Here is a tiny trained network, its code and every weight. The questions are about switching its units off for an input and a class, where a switched-off unit gives its printed mean instead of its output.

import numpy as np


def w(rows, s, z=0):
    codes = np.array(rows[::2]) - 128.0
    scale = np.full(codes.shape[1], s)
    scale[-1] = z or s
    return codes * scale


def norm(h):
    return h / np.sqrt((h * h).mean(-1, keepdims=True) + 1e-5)


def f(y):
    return y / 2 * (1 + np.tanh(0.7978845608 * (y + 0.044715 * y**3)))


def log_softmax(a):
    a = a - a.max(-1, keepdims=True)
    return a - np.log(np.exp(a).sum(-1, keepdims=True))


def net(x, mask):
    res = np.array(x, float).reshape(1, 7) / 4 @ E
    u = 0
    for l in range(4):
        y = f(norm(res) @ A[l][:, :-1].T + A[l][:, -1])
        res = res + np.where(mask[u : u + 8], y, B[l][:, -1]) @ B[l][:, :-1]
        u += 8
    return log_softmax(norm(res)[-1] @ U[:, :-1].T + U[:, -1])


A, B = {}, {}
E = w([
[116,62,89,58,115],'x0',
[189,77,245,107,86],'x1',
[131,129,126,129,119],'x2',
[207,76,83,182,160],'x3',
[127,128,128,128,129],'x4',
[128,127,130,127,131],'x5',
[225,214,113,39,167],'x6',
],0.012)
A[0] = w([
[44,110,74,187,128,254],'0.n1',
[164,73,86,199,123,18],'0.n2',
[111,58,203,168,97,235],'0.n3',
[71,17,95,81,123,70],'0.n4',
[158,107,105,157,108,48],'0.n5',
[158,59,106,185,150,50],'0.n6',
[1,142,183,107,94,28],'0.n7',
[101,169,181,245,137,43],'0.n8',
],0.035,0.0056)
B[0] = w([
[84,121,23,158,147,251],'0.n1',
[94,195,207,141,129,189],'0.n2',
[89,38,87,105,198,249],'0.n3',
[177,106,139,116,14,214],'0.n4',
[116,158,163,134,125,148],'0.n5',
[78,193,198,133,124,189],'0.n6',
[76,212,233,154,131,231],'0.n7',
[175,101,137,110,2,219],'0.n8',
],0.052,0.02)
A[1] = w([
[181,2,208,95,220,60],'1.n1',
[82,128,57,169,137,190],'1.n2',
[144,109,128,158,143,81],'1.n3',
[86,86,118,91,156,119],'1.n4',
[156,198,19,170,129,72],'1.n5',
[246,169,113,53,186,254],'1.n6',
[186,97,147,127,68,72],'1.n7',
[119,178,231,171,172,4],'1.n8',
],0.029,0.0031)
B[1] = w([
[228,209,49,35,213,229],'1.n1',
[205,59,164,143,254,210],'1.n2',
[126,138,131,155,138,120],'1.n3',
[159,176,62,136,153,186],'1.n4',
[179,179,118,38,186,211],'1.n5',
[28,8,111,195,131,230],'1.n6',
[104,160,100,69,32,185],'1.n7',
[26,224,153,95,100,254],'1.n8',
],0.032,0.013)
A[2] = w([
[211,80,174,132,36,25],'2.n1',
[190,141,126,140,177,113],'2.n2',
[196,179,98,177,208,3],'2.n3',
[195,93,136,118,31,54],'2.n4',
[191,145,127,134,157,70],'2.n5',
[251,156,36,118,130,117],'2.n6',
[217,80,174,136,31,79],'2.n7',
[129,22,142,198,138,16],'2.n8',
],0.028,0.0041)
B[2] = w([
[137,71,90,172,18,179],'2.n1',
[92,204,64,56,120,171],'2.n2',
[118,191,30,7,74,189],'2.n3',
[163,147,87,169,3,197],'2.n4',
[73,176,110,71,121,158],'2.n5',
[107,229,108,89,150,250],'2.n6',
[179,65,117,200,16,186],'2.n7',
[127,129,67,145,170,199],'2.n8',
],0.034,0.011)
A[3] = w([
[110,81,106,117,175,253],'3.n1',
[139,141,149,189,112,7],'3.n2',
[151,152,60,137,204,164],'3.n3',
[158,188,87,193,124,155],'3.n4',
[145,99,81,99,21,153],'3.n5',
[185,183,69,175,152,154],'3.n6',
[37,2,31,153,151,73],'3.n7',
[179,136,113,31,150,146],'3.n8',
],0.035,0.0028)
B[3] = w([
[147,151,96,157,127,170],'3.n1',
[147,116,161,64,161,141],'3.n2',
[132,128,76,128,134,183],'3.n3',
[122,73,143,80,178,155],'3.n4',
[113,36,115,109,126,201],'3.n5',
[114,106,89,99,163,156],'3.n6',
[254,173,183,171,133,255],'3.n7',
[94,103,64,156,164,180],'3.n8',
],0.058,0.027)
U = w([
[40,158,217,123,125,90],'0',
[141,110,109,132,109,252],'1',
[223,106,156,185,165,98],'2',
[108,81,41,81,208,91],'3',
[139,9,120,103,31,75],'4',
],0.014)

Each question gives the input, the list of numbers given to net, and the class t.
The units are the neurons (one row each of A and B). Each row of codes is followed by its name. A weight is (code - 128) times the scale printed after its matrix; where a second scale follows, it is the last column's (A, B and U).
mask holds one flag per neuron, layer by layer. A switched-off neuron (its flag False) gives its mean, the last column of its row in B, instead of its output. The means were averaged over made-up inputs and are rounded, as every weight is.
A unit's drop is (log p(t) with every unit on - log p(t) with that unit switched off) / (log p(t) with every unit on - log p(t) with every unit switched off).
The circuit of an input: a set's keep is (log p(t) with only the set's units on - log p(t) with every unit switched off) / (log p(t) with every unit on - log p(t) with every unit switched off). Starting from the 12 units with the biggest drops (on a tie, the unit counted first), units are removed one at a time, each time the one whose removal leaves the highest keep (on an exact tie, the one counted first), for as long as the keep stays at least 0.8.
units of the circuit, in order: the units of the circuit, biggest drop first
most important unit: the unit with the biggest drop
k most important neurons: the k neurons with the biggest drops, biggest first
top k neurons in layer l: the k neurons of layer l with the biggest drops, biggest first
input [-2,7,-6,8,-6,-8,-7], class 0: units of the circuit, in order : [0.n6]
input [1,-7,-1,-2,-1,-4,7], class 2: 3 most important neurons : [0.n2, 0.n6, 0.n7]
input [6,-6,-5,-5,3,1,0], class 3: top 2 neurons in layer 1 : [1.n8, 1.n6]
input [-6,0,4,-5,1,3,2], class 4: units of the circuit, in order : [0.n8, 3.n5]
input [-8,-5,0,4,0,3,-8], class 2: units of the circuit, in order : [1.n2, 3.n7, 0.n3]
input [6,8,3,4,8,5,7], class 3: 4 most important neurons : [1.n1, 0.n7, 0.n8, 0.n4]
input [8,-3,4,6,-3,-3,-6], class 4: 3 most important neurons : [0.n4, 0.n7, 1.n8]
input [8,4,-1,-6,8,2,1], class 4: units of the circuit, in order : [0.n4, 3.n5]
input [0,1,0,2,-2,-2,-4], class 2: units of the circuit, in order : [0.n3, 3.n7]
input [1,-7,4,-3,4,-1,-8], class 2: 2 most important neurons : [0.n1, 1.n1]
input [-8,-8,5,-5,-2,0,-3], class 3: top 3 neurons in layer 1 : [1.n5, 1.n6, 1.n2]
input [2,-7,-1,2,-5,6,-6], class 3: 2 most important neurons : [0.n1, 1.n5]
input [-7,7,3,1,-8,8,-5], class 3: 2 most important neurons : [0.n3, 1.n1]
input [5,2,-3,6,3,-3,2], class 0: most important neuron : [0.n8]
input [8,-1,6,6,-5,8,-3], class 4: 3 most important neurons : [0.n4, 0.n7, 3.n5]
input [2,6,5,4,6,6,-4], class 3: 2 most important neurons : [0.n3, 1.n1]
input [5,-3,1,2,-2,-2,-7], class 2: 2 most important neurons : [0.n1, 0.n8]
input [3,-8,-7,-3,-2,3,8], class 2: 4 most important neurons : [0.n6, 0.n2, 0.n7, 1.n6]
input [6,-8,2,3,7,2,-3], class 3: 3 most important neurons : [0.n1, 0.n8, 1.n5]
input [6,8,8,8,5,-2,3], class 0: 3 most important neurons : [0.n6, 0.n2, 0.n1]
input [0,-4,-6,-8,-6,6,-6], class 0: units of the circuit, in order : [0.n7]
input [-5,-6,-1,0,-5,1,6], class 2: top 3 neurons in layer 1 : [1.n6, 1.n1, 1.n4]
input [5,-4,0,-4,5,7,-3], class 4: 4 most important neurons : [0.n4, 0.n3, 0.n2, 0.n6]
input [-7,-4,2,7,-3,2,1], class 0: top 2 neurons in layer 0 : [0.n2, 0.n6]
input [2,8,3,-2,1,7,-5], class 3: top 2 neurons in layer 0 : [0.n3, 0.n1]
input [7,5,-2,-2,0,2,-5], class 4: top 3 neurons in layer 0 : [0.n4, 0.n1, 0.n7]
input [-7,-4,-5,-1,-8,-7,2], class 4: most important unit : 0.n8
